Here is a tiny trained network, its code and every weight. The questions are about switching its units off for an input and a class, where a switched-off unit gives its printed mean instead of its output.

import numpy as np


def w(rows, s, z=0):
    codes = np.array(rows[::2]) - 128.0
    scale = np.full(codes.shape[1], s)
    scale[-1] = z or s
    return codes * scale


def norm(h):
    return h / np.sqrt((h * h).mean(-1, keepdims=True) + 1e-5)


def f(y):
    return np.maximum(y, 0)


def log_softmax(a):
    a = a - a.max(-1, keepdims=True)
    return a - np.log(np.exp(a).sum(-1, keepdims=True))


def net(x, mask):
    res = np.array(x, float).reshape(1, 3) / 4 @ E
    u = 0
    for l in range(3):
        y = f(norm(res) @ A[l][:, :-1].T + A[l][:, -1])
        res = res + np.where(mask[u : u + 12], y, B[l][:, -1]) @ B[l][:, :-1]
        u += 12
    return log_softmax(norm(res)[-1] @ U[:, :-1].T + U[:, -1])


A, B = {}, {}
E = w([
[78,138,11,234,61,98],'x0',
[252,164,154,178,100,157],'x1',
[113,121,133,185,214,148],'x2',
],0.013)
A[0] = w([
[115,110,90,108,19,129,79],'L0N1',
[155,132,125,145,107,154,41],'L0N2',
[114,156,108,104,40,129,38],'L0N3',
[124,147,108,126,61,136,20],'L0N4',
[66,134,98,111,120,134,24],'L0N5',
[65,136,55,215,42,127,4],'L0N6',
[194,128,99,230,73,135,98],'L0N7',
[133,129,144,106,144,131,218],'L0N8',
[122,141,119,114,70,117,30],'L0N9',
[6,116,71,137,101,132,85],'L0N10',
[107,138,116,180,167,140,80],'L0N11',
[97,134,96,253,201,127,62],'L0N12',
],0.022,0.0045)
B[0] = w([
[151,45,124,126,113,191,194],'L0N1',
[105,138,129,142,140,113,147],'L0N2',
[133,60,138,158,155,140,173],'L0N3',
[155,79,135,135,124,134,159],'L0N4',
[94,126,173,170,166,108,168],'L0N5',
[181,170,3,20,76,100,251],'L0N6',
[90,213,178,170,179,63,219],'L0N7',
[96,139,108,127,107,144,164],'L0N8',
[130,88,137,142,137,156,154],'L0N9',
[87,194,175,188,193,71,232],'L0N10',
[140,77,138,140,126,137,169],'L0N11',
[157,26,120,120,110,184,225],'L0N12',
],0.041,0.019)
A[1] = w([
[157,176,195,96,190,48,78],'L1N1',
[48,132,89,236,21,161,55],'L1N2',
[131,120,159,123,141,129,3],'L1N3',
[83,134,81,255,42,148,67],'L1N4',
[218,162,119,206,81,129,140],'L1N5',
[167,43,130,137,123,176,106],'L1N6',
[125,137,127,102,129,150,37],'L1N7',
[188,148,161,164,109,143,33],'L1N8',
[191,161,78,222,91,132,162],'L1N9',
[147,148,223,22,194,188,178],'L1N10',
[185,7,142,89,139,151,138],'L1N11',
[188,157,167,4,236,156,9],'L1N12',
],0.03,0.0038)
B[1] = w([
[119,227,191,210,170,153,215],'L1N1',
[209,230,204,86,71,79,143],'L1N2',
[121,130,113,176,119,171,142],'L1N3',
[187,202,90,122,160,230,138],'L1N4',
[33,57,106,138,162,88,160],'L1N5',
[196,22,139,145,131,228,215],'L1N6',
[147,112,104,96,125,104,144],'L1N7',
[58,99,152,113,138,90,146],'L1N8',
[29,78,103,206,80,112,177],'L1N9',
[5,27,11,73,95,41,228],'L1N10',
[148,36,253,143,108,252,248],'L1N11',
[198,196,203,9,130,151,196],'L1N12',
],0.029,0.018)
A[2] = w([
[135,150,76,114,77,117,55],'L2N1',
[148,117,131,135,127,149,99],'L2N2',
[194,191,155,141,117,192,83],'L2N3',
[212,192,177,83,143,164,92],'L2N4',
[153,153,137,132,127,156,94],'L2N5',
[119,159,174,3,143,106,145],'L2N6',
[145,164,173,125,165,124,71],'L2N7',
[176,160,153,107,149,124,48],'L2N8',
[123,143,155,108,121,118,65],'L2N9',
[38,120,145,109,168,118,104],'L2N10',
[120,149,171,98,128,111,2],'L2N11',
[170,166,151,114,94,126,41],'L2N12',
],0.036,0.0047)
B[2] = w([
[106,153,120,2,60,163,205],'L2N1',
[57,138,212,32,85,144,167],'L2N2',
[239,180,150,61,224,94,167],'L2N3',
[246,178,216,100,177,101,156],'L2N4',
[173,154,168,86,129,100,142],'L2N5',
[241,177,74,210,142,173,229],'L2N6',
[148,199,195,120,134,83,177],'L2N7',
[140,133,158,100,183,193,145],'L2N8',
[129,112,103,140,156,126,140],'L2N9',
[91,165,199,207,120,97,249],'L2N10',
[137,93,67,150,153,142,145],'L2N11',
[124,116,143,181,179,183,140],'L2N12',
],0.031,0.015)
U = w([
[133,162,7,46,82,84,121],'0',
[53,202,166,215,171,57,83],'1',
[128,29,154,124,120,196,62],'2',
[241,190,155,115,172,164,253],'3',
],0.015,0.0032)

Each question gives the input, the list of numbers given to net, and the class t.
The units are the neurons (one row each of A and B). Each row of codes is followed by its name. A weight is (code - 128) times the scale printed after its matrix; where a second scale follows, it is the last column's (A, B and U).
mask holds one flag per neuron, layer by layer. A switched-off neuron (its flag False) gives its mean, the last column of its row in B, instead of its output. The means were averaged over made-up inputs and are rounded, as every weight is.
A unit's drop is (log p(t) with every unit on - log p(t) with that unit switched off) / (log p(t) with every unit on - log p(t) with every unit switched off).
The circuit of an input: a set's keep is (log p(t) with only the set's units on - log p(t) with every unit switched off) / (log p(t) with every unit on - log p(t) with every unit switched off). Starting from the 12 units with the biggest drops (on a tie, the unit counted first), units are removed one at a time, each time the one whose removal leaves the highest keep (on an exact tie, the one counted first), for as long as the keep stays at least 0.8.
circuit, biggest first: the units of the circuit, biggest drop first
most important unit: the unit with the biggest drop
top k neurons: the k neurons with the biggest drops, biggest first
k most important neurons of layer l: the k neurons of layer l with the biggest drops, biggest first
drop of u: that unit's drop, to one decimal
input [5,0,-1], class 0: circuit, biggest first : L0N6
input [3,5,-4], class 1: top 2 neurons : L0N7; L0N12
input [8,4,7], class 0: top 3 neurons : L0N6; L0N7; L0N12
input [-3,-8,-8], class 1: top 3 neurons : L0N12; L0N6; L0N10
input [8,5,8], class 0: 3 most important neurons of layer 0 : L0N6; L0N7; L0N1
input [-6,-2,5], class 0: top 2 neurons : L0N10; L0N7
input [-8,-3,0], class 0: top 4 neurons : L0N10; L0N7; L0N12; L1N10
input [-8,0,0], class 0: top 4 neurons : L0N10; L0N7; L0N12; L1N10
input [6,0,-6], class 0: 2 most important neurons of layer 0 : L0N6; L0N12
input [-8,3,-6], class 0: top 2 neurons : L0N10; L0N7
input [-7,0,5], class 0: 4 most important neurons of layer 0 : L0N10; L0N7; L0N12; L0N1
input [-4,5,8], class 2: 2 most important neurons of layer 0 : L0N10; L0N6
input [-7,6,7], class 0: 2 most important neurons of layer 1 : L1N10; L1N12
input [0,5,-4], class 1: most important unit : L0N7
input [-3,7,1], class 1: drop of L0N6 : 0.7
input [-5,-8,-8], class 1: drop of L0N12 : 1.4
input [-3,6,-3], class 1: drop of L0N6 : 0.9
input [2,-6,4], class 1: drop of L1N12 : 0.1
